Here is a tiny trained network, its code and every weight. The questions are about switching its units off for an input and a target symbol, where a switched-off unit gives its printed mean instead of its output.

import numpy as np


def w(rows, s, z=0):
    codes = np.array(rows[::2]) - 128.0
    scale = np.full(codes.shape[1], s)
    scale[-1] = z or s
    return codes * scale


def f(y):
    return np.maximum(y, 0)


def softmax(a):
    e = np.exp(a - a.max(-1, keepdims=True))
    return e / e.sum(-1, keepdims=True)


def log_softmax(a):
    a = a - a.max(-1, keepdims=True)
    return a - np.log(np.exp(a).sum(-1, keepdims=True))


def net(x, mask):
    ids = ['ΔΠΩεθμξτφ'.index(c) for c in x.split()]
    T = len(ids)
    res = E[ids] + P[:T]
    u = 0
    for l in range(2):
        q, k, v = (res @ M[l].T for M in (Q, K, V))
        z = softmax(np.where(np.tri(T) > 0, q @ k.T / 2**0.5, -1e9)) @ v
        res = res + np.where(mask[u], z, O[l][:, -1]) @ O[l][:, :-1]
        u += 1
        y = f(res @ A[l][:, :-1].T + A[l][:, -1])
        res = res + np.where(mask[u : u + 16], y, B[l][:, -1]) @ B[l][:, :-1]
        u += 16
    return log_softmax(res[-1] @ U[:, :-1].T + U[:, -1])


Q, K, V, O, A, B = {}, {}, {}, {}, {}, {}
E = w([
[106,126,50,201,95,154,139,151,145,147,117,102],'Δ',
[177,191,106,97,17,102,110,56,130,113,151,165],'Π',
[75,119,81,114,70,239,128,57,165,146,165,145],'Ω',
[138,93,58,136,57,57,232,139,137,99,114,103],'ε',
[237,27,138,140,37,70,217,128,87,173,220,124],'θ',
[115,171,117,101,70,94,3,178,143,100,172,79],'μ',
[72,19,116,147,72,105,99,140,147,169,154,97],'ξ',
[185,243,53,142,121,184,141,205,106,146,195,127],'τ',
[169,183,233,86,134,75,211,222,239,241,5,68],'φ',
],0.0067)
P = w([
[141,122,127,182,169,161,97,45,173,101,113,196],'0',
[69,148,147,156,163,134,105,57,29,72,105,136],'1',
[48,179,143,102,148,123,115,82,62,177,120,114],'2',
[81,182,95,60,126,110,112,80,157,200,165,119],'3',
[209,77,87,116,251,86,57,87,216,40,158,164],'4',
[198,91,145,106,111,244,106,181,215,56,82,159],'5',
[70,178,186,143,4,207,145,195,72,101,79,73],'6',
[112,203,80,67,89,97,119,67,166,255,166,5],'7',
[128,143,15,71,68,141,89,134,93,200,111,97],'8',
[220,71,83,96,108,248,63,200,163,87,71,190],'9',
[149,157,133,121,14,217,119,206,143,109,73,86],'10',
],0.0047)
Q[0] = w([
[62,124,5,119,155,66,101,76,11,150,192,162],'0.h1',
[57,206,224,158,99,126,192,108,111,162,130,24],'0.h1',
],0.03)
K[0] = w([
[175,71,139,164,141,186,115,173,183,2,99,217],'0.h1',
[134,123,5,138,110,79,101,101,193,158,240,134],'0.h1',
],0.03)
V[0] = w([
[210,98,250,86,80,81,37,115,96,156,222,146],'0.h1',
[217,255,86,73,102,123,182,58,85,69,175,212],'0.h1',
],0.011)
O[0] = w([
[110,97,97,108,120,69,92,180,106,165,162,253,2],'0.h1',
[173,81,102,81,169,200,92,97,49,174,33,133,199],'0.h1',
],0.007,0.0038)
A[0] = w([
[96,112,148,112,136,175,146,106,141,128,157,152,93],'0.n1',
[102,2,164,151,107,117,110,128,123,149,169,81,102],'0.n2',
[108,96,135,121,107,152,131,136,94,121,125,111,60],'0.n3',
[78,146,168,155,107,141,143,141,21,90,133,134,172],'0.n4',
[84,147,96,139,88,129,122,121,62,156,153,92,164],'0.n5',
[72,142,198,163,229,139,145,87,122,142,98,131,46],'0.n6',
[97,148,172,130,133,148,139,95,122,142,150,145,84],'0.n7',
[133,135,126,36,129,75,113,187,124,84,101,82,102],'0.n8',
[69,125,141,59,192,118,213,113,101,67,132,135,92],'0.n9',
[172,170,157,159,57,107,116,85,134,144,126,163,69],'0.n10',
[155,115,113,171,202,94,109,83,151,80,176,138,61],'0.n11',
[202,108,188,55,99,108,88,112,81,85,182,93,102],'0.n12',
[73,123,203,72,173,120,166,188,111,77,151,120,4],'0.n13',
[136,156,220,139,194,92,133,119,178,156,42,147,94],'0.n14',
[123,101,130,94,118,162,108,159,112,149,147,108,36],'0.n15',
[93,105,168,131,147,95,157,86,101,154,132,167,160],'0.n16',
],0.0085,0.0029)
B[0] = w([
[97,114,92,123,125,102,124,145,157,127,128,100,139],'0.n1',
[46,124,90,117,171,137,196,134,144,96,82,97,161],'0.n2',
[112,137,122,92,115,120,128,150,121,122,152,122,154],'0.n3',
[117,135,87,144,61,125,131,155,89,113,137,110,184],'0.n4',
[93,144,143,140,92,155,127,114,102,147,132,126,255],'0.n5',
[84,157,147,181,162,177,190,84,133,125,103,206,140],'0.n6',
[92,106,127,142,132,118,114,152,134,134,125,101,133],'0.n7',
[129,85,95,170,119,144,98,155,143,169,111,75,176],'0.n8',
[125,150,179,115,139,87,106,93,99,93,95,102,147],'0.n9',
[143,190,119,90,117,113,154,102,129,90,103,149,149],'0.n10',
[158,98,141,87,162,123,123,135,128,87,218,124,146],'0.n11',
[136,97,135,247,105,169,123,89,146,156,101,148,175],'0.n12',
[127,102,81,93,146,112,108,191,119,145,101,77,131],'0.n13',
[130,154,181,120,91,159,170,139,165,185,109,167,151],'0.n14',
[105,133,130,87,158,101,120,161,114,115,119,105,148],'0.n15',
[152,92,108,165,81,122,97,132,151,164,145,107,146],'0.n16',
],0.013,0.0032)
Q[1] = w([
[74,175,84,131,6,140,169,159,94,210,108,99],'1.h1',
[134,97,147,128,41,227,139,238,129,4,74,179],'1.h1',
],0.022)
K[1] = w([
[160,132,194,88,162,125,149,157,239,203,80,147],'1.h1',
[70,183,168,106,4,131,170,164,78,232,96,101],'1.h1',
],0.023)
V[1] = w([
[176,234,139,177,174,142,69,192,110,155,138,127],'1.h1',
[193,88,145,144,138,53,250,148,95,153,102,117],'1.h1',
],0.019)
O[1] = w([
[145,104,220,92,138,123,98,110,108,158,215,90,5],'1.h1',
[110,91,112,96,98,176,130,157,137,1,132,150,247],'1.h1',
],0.0089,0.0033)
A[1] = w([
[108,75,141,108,175,171,218,156,86,112,244,180,2],'1.n1',
[92,166,135,85,152,123,127,217,149,118,251,147,86],'1.n2',
[212,178,156,56,99,79,127,141,108,62,193,152,106],'1.n3',
[54,187,189,210,114,91,171,145,218,115,149,173,52],'1.n4',
[173,88,105,176,111,151,127,84,123,184,53,150,107],'1.n5',
[189,131,63,113,109,87,98,177,93,111,134,42,197],'1.n6',
[96,141,85,130,121,161,98,181,168,198,93,87,92],'1.n7',
[127,160,79,146,162,133,173,124,97,166,83,163,31],'1.n8',
[119,63,90,107,156,127,97,174,62,174,93,246,80],'1.n9',
[126,85,121,99,128,49,87,156,80,211,142,245,23],'1.n10',
[125,214,153,195,176,133,140,91,149,123,94,49,67],'1.n11',
[77,190,229,78,147,127,111,77,128,35,142,133,62],'1.n12',
[53,129,176,50,201,2,135,178,110,39,121,85,35],'1.n13',
[91,147,164,166,140,23,98,125,132,179,167,166,112],'1.n14',
[110,104,59,152,81,92,53,157,183,102,126,147,172],'1.n15',
[85,85,146,136,63,99,102,175,164,61,182,207,119],'1.n16',
],0.0082,0.003)
B[1] = w([
[98,225,150,170,119,130,141,119,215,102,109,84,163],'1.n1',
[73,110,131,90,142,220,150,150,145,102,88,104,165],'1.n2',
[154,87,120,121,83,151,173,68,54,79,31,163,166],'1.n3',
[72,145,229,140,148,121,93,86,118,83,188,194,161],'1.n4',
[82,162,106,68,167,112,83,158,108,90,103,93,237],'1.n5',
[110,116,177,134,198,162,90,81,200,116,100,164,217],'1.n6',
[176,114,91,141,169,62,142,83,137,66,116,152,221],'1.n7',
[135,121,193,96,152,91,52,132,166,172,83,124,200],'1.n8',
[169,96,115,135,41,74,133,75,132,67,154,173,166],'1.n9',
[138,162,178,205,158,98,198,154,87,11,192,30,165],'1.n10',
[142,86,98,154,36,113,158,145,201,148,148,93,219],'1.n11',
[157,129,83,126,161,41,120,162,109,181,114,210,176],'1.n12',
[136,143,180,38,88,87,9,183,111,19,206,144,148],'1.n13',
[112,114,35,106,120,209,147,196,72,161,125,211,180],'1.n14',
[146,142,234,84,120,195,184,141,85,180,146,158,254],'1.n15',
[146,115,64,164,164,83,96,115,143,254,167,81,241],'1.n16',
],0.0097,0.0082)
U = w([
[145,124,117,228,18,116,193,81,220,89,214,41,192],'Δ',
[176,133,132,135,130,49,90,99,75,29,150,119,72],'Π',
[107,156,52,135,150,85,72,164,142,193,87,123,4],'Ω',
[100,154,89,93,138,252,168,149,124,52,51,121,235],'ε',
[195,76,86,121,53,112,137,106,97,159,142,214,85],'θ',
[123,164,69,186,157,117,171,203,65,138,175,128,125],'μ',
[75,174,205,176,149,100,131,105,121,148,135,200,50],'ξ',
[137,51,212,112,166,188,44,97,60,237,148,73,205],'τ',
[74,125,118,84,106,117,75,196,152,105,191,113,63],'φ',
],0.0033,0.0025)

Each question gives the input, a string of symbols that net reads in full, and the target symbol t.
The units are the heads (2 rows each of Q, K, V and O) and the neurons (one row each of A and B). Each row of codes is followed by its name. A weight is (code - 128) times the scale printed after its matrix; where a second scale follows, it is the last column's (O, A, B and U).
mask holds one flag per unit, layer by layer, with each layer's heads first. A switched-off unit (its flag False) gives its mean, the last column of its rows in O or B, instead of its output. The means were averaged over made-up inputs and are rounded, as every weight is.
A unit's drop is (log p(t) with every unit on - log p(t) with that unit switched off) / (log p(t) with every unit on - log p(t) with every unit switched off).
The circuit of an input: a set's keep is (log p(t) with only the set's units on - log p(t) with every unit switched off) / (log p(t) with every unit on - log p(t) with every unit switched off). Starting from the 12 units with the biggest drops (on a tie, the unit counted first), units are removed one at a time, each time the one whose removal leaves the highest keep (on an exact tie, the one counted first), for as long as the keep stays at least 0.8.
circuit, biggest first: the units of the circuit, biggest drop first
unit that matters most: the unit with the biggest drop
top k neurons: the k neurons with the biggest drops, biggest first
input Δ ε Ω, target Δ: circuit, biggest first : [0.h1 1.n11 1.h1]
input ε ε τ Δ τ ε Π τ τ Δ τ, target τ: circuit, biggest first : [1.h1]
input Δ Π θ τ ξ μ ε, target τ: circuit, biggest first : [0.n4 1.h1]
input ε ε τ θ, target ε: circuit, biggest first : [1.h1 0.h1 1.n16]
input ε τ ε τ θ τ τ ε ε Ω, target τ: circuit, biggest first : [1.h1 0.n4]
input ε θ ε ε Ω Δ Ω Δ, target Ω: circuit, biggest first : [1.h1 1.n5 1.n15]
input Δ ε τ ξ φ Ω ξ, target φ: circuit, biggest first : [1.n13 1.h1 0.n2 0.h1]
input Π Ω μ, target Π: top 2 neurons : [1.n9 1.n10]
input Δ τ ε, target Δ: circuit, biggest first : [0.h1 1.n11 1.h1]
input Δ θ Δ μ μ τ, target Δ: circuit, biggest first : [0.h1 1.h1 1.n11]
input τ μ τ Δ θ, target μ: top 2 neurons : [1.n14 1.n10]
input τ ε μ ε τ ε μ, target ε: top 2 neurons : [0.n4 1.n16]
input Ω Δ ε ε Π, target Δ: top 2 neurons : [1.n11 0.n12]
input ε θ Δ ε ξ ξ θ Ω ε θ, target θ: circuit, biggest first : [0.h1 1.n9]
input μ ε Δ, target μ: circuit, biggest first : [1.h1 1.n14 0.h1 1.n10]
input ξ ε ε ε θ τ θ ε θ, target τ: unit that matters most : 1.h1
input τ Δ ε Δ ε ε Δ ε τ, target ε: circuit, biggest first : [1.h1 1.n16]
input Δ θ τ ε τ, target θ: top 2 neurons : [1.n9 0.n2]
input ε Δ Δ τ ε μ ε θ, target ε: circuit, biggest first : [1.h1 1.n16 0.n2]
input Δ μ Δ θ, target Δ: unit that matters most : 0.h1
input Π μ Δ, target Π: top 2 neurons : [1.n9 1.n10]
input ε Δ ξ Δ τ ε τ, target Δ: top 2 neurons : [1.n11 0.n4]
input ε Ω τ Ω, target ε: top 2 neurons : [1.n16 0.n5]
input ξ ε μ ε Δ ε, target μ: top 3 neurons : [1.n14 1.n10 0.n5]
input ε ε θ μ ε ξ, target θ: top 2 neurons : [1.n9 1.n15]
input Δ Δ θ ε Π ε θ θ ε θ, target θ: top 4 neurons : [1.n9 0.n2 1.n15 1.n16]
